B, the same points and some others measured another way; then each row and its match in B:
B (72 x 38):
[[ 132   35 -120 -150  -27  109 -271  -12  -20 -186  131  -72 -111  -47
  -189  124 -254  -44  119   87   72  -87  -41 -300  -75  130  -11  166
    20   72  116  -44 -224 -189  211  -32 -172 -363]
 [ 141  -15    0 -326   29  -50  207    1  330   44  581  381 -198  252
    32  163 -208   23  354   80  -65 -259  106 -415  -41  350   45 -134
   218    0  297 -193  -93  -10 -106  128  187 -270]
 [  25  -41   39  147  -54 -133  113 -113   13  392 -124  -16   34   74
   203 -152  -76  191 -375   92 -116   87  155  247  149 -180   59  -28
   212 -220   52  205  236  100 -356 -119  -14  255]
 [ 114 -190  159    3    4 -183  -99 -158  111  431 -141  -87 -274 -344
   119   65 -265 -111 -173    7  -88  138  330  271   27 -170  -62  112
  -109  298   17   27   46 -402  -73   29  -70  178]
 [ 150   38  -35 -305   90  -11   -4  -82  279  -98  180   61 -255  -43
    61  113 -158 -136  156  -11   38 -118   16 -236  -97  175   -1   61
   113  192  157 -164 -184 -156  149  -35  118 -268]
 [  44   -9   23   17    0 -139  220 -128  159  313  -16   75   -7  136
   284 -138  -13  151 -271   56 -108   29  108  155  118  -97   72  -87
   298 -181   91  116  190  125 -328 -126  108  187]
 [  73  103 -102 -174   46  -44  198 -121  253  -13   97   83    1  220
   267  -99   75  107 -116   36  -35  -64  -87  -94   28   44   93  -58
   398 -145  141   13   21  169 -136 -193  160  -91]
 [ 101   44  -79 -162   45  -36   -6 -147  180  -21  -50  -69  -90  -39
   177  -39   -8  -19 -141   -5    5   17  -36   -8  -18  -40   24   78
   212   61   72    8  -62  -70   31 -174   41 -101]
 [ 156   82  -86 -347  108   30  -37  -79  291 -220  165   17 -264  -41
    60  124 -131 -163  176  -27   83 -130  -52 -288 -129  196   -7   89
   129  203  159 -189 -241 -140  230  -77  121 -344]
 [ 178  -30  -13 -391   67  -34   16  -87  354  -66  346  159 -301  -53
    60  190 -173 -159  282  -15   -1 -144   64 -301 -122  226  -12   34
   103  293  196 -225 -232 -265  137   47  116 -318]
 [  69 -113  -50   84 -202  -16  -67  -44 -130  249  257  116  171  196
   -78   -4 -152  265 -100  214 -141  -21  107  -86  116  -26   63  -27
   186 -249  119  180   80  -28 -298   19 -237  -44]
 [ 135   32   45 -332  144 -130  282 -100  467   89  256  230 -306   77
   272   70  -93  -93  139  -45  -29 -157   98 -155  -50  197   25  -96
   239  139  218 -191  -46  -14  -63  -10  332  -95]
 [  42 -116   72   91  -84 -203  242 -159  124  513   25  129   72  144
   320 -151   16  232 -356   98 -207   91  201  275  177 -195   80 -129
   320 -198   79  199  283   63 -500  -88   32  312]
 [  85  210 -282  -89   23  201 -383  -81 -106 -447 -292 -393   34 -103
   -89  -64  -42  -44 -201   31  181   33 -316 -159  -82  -53    3  300
   132  -22   -9   81 -243  -34  369 -332 -211 -380]
 [  40  -99   -8  204 -150  -69  -82  -90 -159  360  -86  -64  138   41
    42 -107 -125  229 -353  158 -128  125  139  204  153 -216   49   29
   143 -224   22  259  179  -28 -314  -85 -219  169]
 [ 152   -9   29 -319  127 -123  105 -164  412   50   71   47 -322 -131
   261   73  -71 -177   39  -76   -6  -30   87  -39  -76   61  -16   36
   145  305  130 -160 -110 -205   64  -65  207  -93]
 [ 151  -93  109 -304   89 -175  200 -129  443  231  264  217 -339  -58
   240  124 -142 -128  143  -40  -80  -75  223  -65  -41  122   -6  -55
   129  277  187 -171  -57 -226  -84   68  234  -29]
 [  36  -11 -110  187 -170   52 -172  -26 -250  148  -18  -88  215  145
  -107  -92 -143  269 -273  204  -64   39    4    2  123 -122   58   61
   172 -339   47  257   93   71 -206 -106 -285  -23]
 [ 110  109  -34 -174  160   -4 -111 -103  182 -110 -238 -219 -300 -229
   103   18 -172 -194 -103  -71  124    1  -19    0  -88    3  -37  178
    28  204   45  -76 -134 -129  247 -180   91 -130]
 [ 107  142 -180  -83   53  180 -465  -41 -110 -356 -273 -397 -141 -265
  -203   57 -250 -154  -75   23  198    9 -168 -160 -112    1  -52  339
   -76  134   -4    7 -284 -198  442 -203 -219 -368]
 [ 125   38  -94 -220   -9   53  -40  -25  133 -113  298  111  -93  117
   -46   99 -161   14  167   84   11 -155  -31 -334  -49  202   31   27
   175  -10  183  -80 -152  -56   56  -16  -11 -319]
 [  52   23 -148   86 -134   78 -193  -46 -189    6   -1 -106  161  109
   -94  -59 -116  194 -201  167  -23   15  -61  -71   67  -68   52  100
   171 -244   55  192   -5   23  -82 -133 -259 -132]
 [  47    2  -13   79  -33  -49  -36  -76  -21  193 -105  -75   -9   13
    65  -72 -136  111 -253   90  -40   42   81  103   78 -101   31   54
   135 -137   59  142   97   24 -149 -114  -65   67]
 [  31  -30  -60  194 -126   -9 -122  -71 -188  220 -103 -110  150   70
   -17 -110 -128  224 -333  158  -72   84   50  113  129 -171   49   66
   154 -259   25  250  130   30 -215 -126 -228   74]
 [  99    0  -78  -83  -32   19 -140  -78   28   -2   36  -61  -53  -33
   -16   27 -150   19  -57   75    3   -3    8  -97   -8   -3   11  103
   105   11   83   27  -87 -123   32  -84 -111 -163]
 [   3   24  -67  197 -151  -34  124  -12 -133  283  111  113  255  387
    49 -167  -71  393 -283  224 -132  -28   36    8  188  -58  123 -118
   351 -535  128  267  246  322 -455 -100  -98  105]
 [ 118  -59   -3  -87  -47  -10 -100  -17   38  104  208   67 -113    7
   -85  104 -266   24   77  101  -34  -76  125 -173   -6   99   -2   42
    35   20  147  -14  -73 -151  -31   55  -92 -157]
 [ 158   47 -174 -222    2  162 -503  -80  -38 -376  -74 -309 -171 -316
  -218  160 -234 -212   82   16  154    5 -129 -253 -161   41  -69  346
   -95  327   29  -76 -400 -410  490 -121 -270 -483]
 [  41  -56   42  132  -50 -128   79 -104   11  378 -109  -15   18   49
   170 -121 -103  159 -335   91 -110   76  157  218  140 -165   49  -19
   178 -177   49  187  204   45 -322  -95  -26  224]
 [  39   54  -85   64  -22  -20  -57 -115  -19   89 -215 -158   51   15
   141 -137  -24  114 -343   71  -11   88  -38  134   74 -161   39   81
   213 -158   21  170   72   62 -109 -229  -71   36]
 [ 108   56   39 -224  205 -145   91 -234  393   72 -327 -173 -334 -288
   402  -65   14 -224 -252 -147   42  108   50  232  -52 -137  -19  117
   146  320   16  -78  -38 -171  105 -237  241   79]
 [  72  -47  -20   61  -59  -47 -117 -129  -36  199 -160 -144   12  -91
    89  -66  -97   71 -293   74  -55  108   81  160   67 -188   12  111
   110  -29    9  155   50 -119 -108 -135 -154   61]
 [  69  -16    9  -46  -35  -94  184  -56  142  244  203  186  -16  219
   141  -39 -107  163  -72  102 -114  -79  111  -52   78   43   66 -107
   268 -190  164   64  113  106 -291  -25   75   33]
 [  97  109 -172  -59   10  121 -379 -102  -87 -252 -284 -355  -49 -218
   -76  -12 -115  -75 -196   32  130   77 -158  -52  -64  -97  -19  286
    32   91  -18   69 -203 -174  301 -251 -212 -263]
 [ 141 -134  154 -174  117 -186  -73 -193  299  282 -181 -120 -432 -449
   208  108 -225 -280  -95 -105  -20  121  275  238  -60 -113  -87  159
  -114  492   21 -101  -64 -466   98  -12   75   99]
 [  51 -108  171   46   18 -269  335 -141  242  587   -4  164 -129   62
   359 -100  -95  118 -279   45 -178   59  307  301  149 -130   51 -142
   215  -85  111   94  296   38 -469  -17  185  378]
 [  49   15 -115  183  -97   85 -399  -81 -287   17 -341 -372   86 -174
  -127  -76 -180   83 -370  122   48  151  -35  122   43 -228   -9  260
    -6  -93  -59  242  -21 -130   73 -200 -357  -48]
 [  13  -22  -39  197 -145  -49   77  -41 -123  323   52   61  211  279
    62 -154  -82  339 -317  199 -139   20   75   77  186 -107   98  -77
   288 -433   92  264  233  214 -414  -97 -122  141]
 [  41  -95  102  123   -5 -197   74 -195   84  469 -283 -100  -70 -135
   300 -133  -59   70 -449   23 -114  176  220  420  131 -297   13   28
   136  -10   -9  184  226  -82 -298 -142    7  344]
 [  74   25  -38 -123   -2  -79  222  -88  223  136  194  180  -12  229
   222  -57    1  138  -79   70  -86  -79   27  -77   58   56   79 -102
   350 -168  164   19   74  133 -246  -86  133  -22]
 [  62  106 -277   13 -206  201 -161   50 -230 -215  331   69  333  435
  -236  -35  -84  350    3  262  -24 -153 -220 -427   65  138  113   11
   337 -490  163  170  -79  229 -111 -107 -282 -389]
 [ 141 -130  224 -244  151 -260  244 -151  473  414   88  169 -463 -210
   319  108 -218 -206   46  -86  -87  -15  352  134  -26   46  -44  -46
    27  367  146 -175   37 -276 -122   87  291  156]
 [  59  109 -143    1  -11   80 -149  -50  -64 -101 -112 -166   26   40
   -20  -69 -111   74 -185   88   51   -5 -106  -77    9  -30   34  128
   169 -152   54  109  -40   59   50 -193 -105 -155]
 [  46   33  -21   38    4  -66   55 -101   67  185 -131  -65  -14   50
   167 -121  -68  104 -287   61  -40   43   46  119   72 -104   46   20
   214 -148   67  127  111   82 -173 -164   26   95]
 [  33   63 -254  119 -258  168 -142   41 -301  -73  302   73  409  469
  -214  -80  -68  439 -100  301  -74 -105 -168 -323  122   63  128  -18
   357 -576  148  254   15  254 -243 -101 -329 -276]
 [ 166   71 -129 -400   80   56  -86  -96  292 -291  212   17 -220  -48
    36  138  -82 -162  211  -26   75 -122 -104 -347 -148  191   -1  116
   158  251  156 -195 -306 -203  272  -89   66 -428]
 [  79   65 -261   79 -194  243 -490   35 -378 -266   55 -220  215   67
  -390   35 -235  166  -50  225   73  -32 -183 -314    1   18   25  230
    53 -230   52  179 -191  -66  169 -107 -472 -421]
 [  82   63 -160  -46  -60   76 -180  -87  -51 -109  -35 -143   71   25
   -12  -36  -55   86 -159   89   22   11 -112 -102    3  -48   34  137
   193  -91   56  105  -91  -35   39 -180 -167 -205]
 [  91   68   29 -167  144 -115  147 -138  302  104 -112  -22 -241  -64
   281  -47  -68  -83 -149  -55   18   -8   64   80   -8   -7   11   18
   187   94   93  -47   16   -7  -26 -143  218   37]
 [ 118  121 -132 -284   37   98   -3   37  165 -248  377  154 -130  209
  -106  121 -201    0  277   85   69 -253  -94 -488  -89  334   33    2
   199  -74  240 -151 -202   65  122  -10   69 -432]
 [  44  -10   31   47   -2 -147  159 -157  128  325 -149  -21  -10   39
   308 -153    3  123 -367   37 -103   91  108  254  117 -181   55  -31
   259 -118   50  148  189   69 -291 -166   70  227]
 [ 125   67 -110 -257   16   56  -24  -12  162 -160  307  112 -125  131
   -47  108 -168   -4  196   76   32 -178  -51 -375  -67  228   28   28
   180    1  198 -109 -177  -31   90  -22   30 -357]
 [  48  103 -106  -23  -22   -3  117  -53   64   42   72   59   78  263
   123 -114  -28  195 -165  106  -31  -75  -64  -92   72   29   93  -52
   343 -300  139  101   76  231 -194 -158   44  -58]
 [  74 -110   46   99  -80  -67 -166  -62  -90  302  -49  -81  -78 -123
   -54   36 -284   55 -164  113  -62   64  208  104   59 -102  -17   97
   -41    8   49  115   55 -195 -108    9 -191   59]
 [ 162  -49   74 -359   84 -118  178  -68  412  107  410  283 -339   31
   129  177 -207 -118  294   -7  -49 -179  180 -259  -76  262   -6  -72
   122  226  234 -230 -116 -178  -18  113  228 -176]
 [ 149  -86   18 -148    0    3 -294  -62   53   32   51  -97 -274 -292
  -137  190 -344 -177  109   25   34   -6  147 -115  -92   47  -65  196
  -151  318   76  -82 -212 -424  215   57 -147 -215]
 [ 111  -18 -135  -49 -115  108 -347  -25 -148 -105   93 -117   17  -61
  -224   89 -238   38   11  134   29  -12  -30 -212  -32   26   -3  186
    10   14   72   63 -182 -218  130  -43 -303 -309]
 [  33  -83  101   86  -21 -239  303 -189  194  540  -98   91   16   98
   424 -190   45  193 -424   45 -191  120  209  372  183 -234   72 -129
   326 -171   62  192  318  100 -498 -133  124  397]
 [  52   49   31  -81   74 -157  335 -111  283  257   30  139  -92  190
   344 -119   -5  113 -198   24  -88  -43   92   80   82    2   73 -131
   348 -162  144   35  172  203 -306 -126  254  150]
 [  10   91 -145  240 -109   88 -227  -25 -297   34 -251 -245  197   91
   -97 -159 -143  236 -396  176   18   62  -88   58  115 -159   55  130
   155 -380    1  291   89  169 -105 -223 -267  -13]
 [  44  111 -320  210 -223  301 -612   42 -543 -322 -130 -373  324   47
  -448  -42 -216  230 -216  252  106   35 -255 -239   34  -81   29  298
    40 -348  -11  293 -169  -14  184 -207 -589 -402]
 [  30  222 -268   11   -9  120 -119 -125  -62 -256 -302 -293  184  107
   122 -222  124  144 -400   58   80   62 -309   -1   39 -147   81  149
   365 -269   -3  193  -33  212   57 -411  -98 -153]
 [  54  128 -321  197 -225  337 -621  115 -573 -364    3 -297  294  126
  -571   16 -321  241  -75  296  122  -66 -250 -397    9   49   29  276
     5 -397   46  248 -198   35  207 -130 -589 -492]
 [  15   84 -132  127 -105   26   67  -37  -98  105   29   14  235  338
    65 -173  -15  326 -284  176  -65  -34  -75  -32  138  -44  100  -48
   364 -480  105  236  159  308 -305 -187  -86   11]
 [  14   60  -75  123  -53  -45  123  -90  -12  204  -82  -15  162  240
   182 -199   15  261 -364  125  -77   29  -17  109  141 -124   95  -55
   357 -378   71  221  200  258 -323 -208   -3  128]
 [ 153  -25 -158 -155 -101  162 -431   -6 -118 -247  217  -99  -47 -105
  -322  191 -285  -42  183  124   65  -71  -55 -369  -96  132  -29  227
   -53  128  103  -37 -313 -326  285    7 -329 -488]
 [ 166 -112   93 -294   44 -126   90  -71  337  191  362  233 -324  -58
    88  189 -250 -117  244   14  -70 -117  230 -181  -63  183  -20  -23
    47  260  197 -181 -105 -278  -32  131  128 -130]
 [  65    1  -50   40  -61  -14  -89  -55  -48  117  -35  -65    8   30
     2  -38 -156  111 -173  103  -29   13   36    2   50  -58   31   69
   125 -131   67  117   34   -9  -99  -91 -117  -34]
 [ 117  -91   93 -164   25 -133  122  -84  252  274  213  174 -232  -10
   132   88 -210  -31   59   33  -90  -58  218  -46    7   76    1  -46
    97  116  162  -69   11 -155 -142   66  106    0]
 [  42 -125    4  180 -192  -92  -12 -101 -121  412   39   38  177  120
    71  -99  -85  281 -316  176 -181  103  164  164  171 -192   64  -31
   206 -250   52  256  206  -19 -401  -49 -213  171]
 [  78 -131  -17  127 -191    1 -200   -9 -201  251  150   14   94   48
  -182   48 -266  190  -91  203 -107   13  152  -49   89  -46   15   61
    37 -157   94  172   34 -148 -193   52 -309  -45]
 [  32   23 -188  150 -249  117  -84   48 -277   53  325  130  364  455
  -198  -69 -120  425  -98  298 -105 -108  -80 -276  143   56  127  -56
   321 -571  153  251   82  252 -313  -47 -301 -187]]
Rows of B count from 0, top down.

[  -7   -7  115  -55  -11  -84   88  -71   -3  -17  -28  -19    7  -92
  -22   71  202 -123   79  133 -110  -20  -22   79   96  -72  203   53
  106   69   91  -71   85 -139]
7
[  92  -99  -55  -17  126  256   65 -184 -267   42   50  190  296    9
   63  199  -47 -171  131  -26 -121   70  393   32  171  -65  -45  345
   63 -152 -183 -172  197  131]
61
[ -57  171  -80 -122  162    9 -161  -67 -103   71 -289  161  241   95
 -284  290  225  -58  312 -246  -82   48  454  -94  151  -59   22  158
   68   34  -12  -62  102  294]
63
[ 192   30   52  -24  265  211 -104 -604 -147  274 -242  267  524 -376
  456  356 -459 -223  276 -351   68   37  616  295  213 -180 -125  702
  304 -241 -508 -308  124   -5]
62
[ -70 -160  106  -77 -140  -50  362  302 -105 -135  284 -151 -252  191
 -285 -120  579 -166 -144  605 -336    4 -419  -54   51   43  467 -261
 -160  110  435   25  212 -178]
54
[ 118  -60  217  -33  126  170  184 -257  -73   94   67  -56  154 -306
  246  -78 -153 -188  -37  228 -100  154  -30  201  138  -98   48  277
   65 -163 -157 -107   44 -210]
65
[   8   40  102 -116   15 -238   62 -162   11  206 -247   90   31 -102
   64  388  297 -264  192   17 -108 -199   41  230  104  -78  557  192
  194   99  115 -239  247 -234]
20
[  18   87   71  -62  206  261  -28 -117 -113   -2  -44  -11  252  -96
 -149 -118  -50  -23   90   11  -83  309  251  -85  161  -63 -260  170
  -54 -145 -144   47  -57  218]
21
[ 181   67   82   -9  299  295 -125 -564 -129  202 -195  185  529 -404
  376  170 -509 -133  226 -300   77  188  580  207  216 -170 -320  640
  236 -271 -543 -198    2   68]
60
[ -15   61  319  -63  -51 -206  130  -64  189  -52  -41 -227 -157 -289
    3 -168  195  -73  -25  292  -90   51 -348  140   60  -97  236  -94
   98  124  186   52  -98 -348]
30
[  51  -38   76  -39  128  267  107  -83 -170  -25  115  -13  184  -66
  -48 -106  -22  -94    8  170 -147  233  127  -27  147  -50 -121  165
  -57 -145  -95   -6   33   90]
47
[  58 -230  -57  -72  -55  -48  293  -10 -256  136   98  200   20  169
   83  455  385 -376   63  244 -274 -273   42  182  109   -5  671  221
   89   22  172 -338  509 -201]
49
[ 185  -52  315  -13  164  169  167 -451  -13  180   13  -86  213 -529
  468  -99 -378 -218  -48  189  -25  165  -45  340  153 -146   17  431
  151 -229 -293 -157   -4 -341]
19
[  39 -177   15  -64   -5  109  306   59 -236   30  202   44   15  123
  -56  112  306 -255  -44  361 -280  -21  -66   54  113    3  391   89
  -62  -52  151 -153  315  -87]
51
[ -17  -23  228 -113  -37 -210  239   -7   50  106  -32 -130 -155 -122
  -14   63  372 -233  -22  373 -197  -82 -336  199   72  -42  582  -13
   37   98  265 -112  177 -356]
9
[ -92   75 -189  -70   65  102 -121  130 -195 -158  -64  174  177  309
 -467  164  337   28  249 -152 -141   97  466 -293  144  -11 -143  -13
  -14   70   82   46   89  435]
25
[ -19  106   92  -28   72  103  -67  -43    1 -177  -11  -68  123  -98
 -199 -193   35   75   97    6  -50  244  146 -140  117  -81 -312  -20
   23    8  -21  134 -172  140]
70
[ -22   80  423  -11 -130 -270  119  -55  336 -230   37 -359 -258 -437
   28 -415  115   55  -91  354  -26  112 -519  110   28 -127   33 -252
  140  186  206  195 -309 -465]
34
[   9 -202  159  -61   27  296  434  204 -228  -84  425 -203  -77   84
 -183 -342  263 -171 -269  689 -350  279 -364  -71  103   43  182  -95
 -289 -139  201   45  145  -78]
4
[-104   42  194  -94    9   44  185  241    8 -166  139 -268 -159   37
 -401 -370  381    2 -120  458 -241  281 -333 -167   75    6   65 -286
 -200   51  300  205  -78    8]
68
[  49   55  368  -33    2 -133  116 -236  199   -5  -46 -218  -58 -462
  201 -207  -47  -80  -34  250  -27  101 -295  222   80 -139  101   51
  155   34    0   21 -152 -406]
55
[-124  -33  -31  -93  -11  126  160  358 -181 -210  209  -80  -73  335
 -560 -165  532  -16  -25  358 -301  195  -81 -303   91   54   74 -270
 -241   62  324  136   91  236]
58
[ -62  134   51  -12   72  144 -129   30    0 -289   29  -72  115  -32
 -348 -284   65  168  106  -24  -48  324  200 -274  119  -69 -487 -107
  -13   33   -3  251 -256  280]
14
[ 147  -45  207   12   73   84   98 -379   -4   69   -6   -5  195 -404
  372   11 -267 -157   39   65   -3   60   74  260  142 -144  -22  347
  214 -112 -238 -137   -6 -266]
33
[-113   78    4 -110   31  -12   35  188  -79  -98  -29  -26  -12  181
 -440    1  447  -32   99  141 -206  110   43 -186  100    3  114 -139
  -94  103  236   70   64  184]
32
[-163  119  -13  -34 -236 -410 -111  211  162 -372  -95   -6 -222  147
 -427   90  593  109  233  -32  -71 -160   -8 -204   33  -67  106 -381
  186  432  419  146  -79  -12]
35
[ 135    1   92  -22  245  300    4 -376 -166  155  -58  101  383 -266
  230   56 -313 -151  123  -79  -28  200  376  143  196 -113 -180  472
   98 -242 -363 -149   46   59]
46
[-167  146  -34  -48 -139 -235 -146  208   91 -356  -91   -8 -115  176
 -505    2  504  145  223  -67  -79   -3  112 -289   59  -50  -89 -335
   95  319  315  203 -125  172]
57
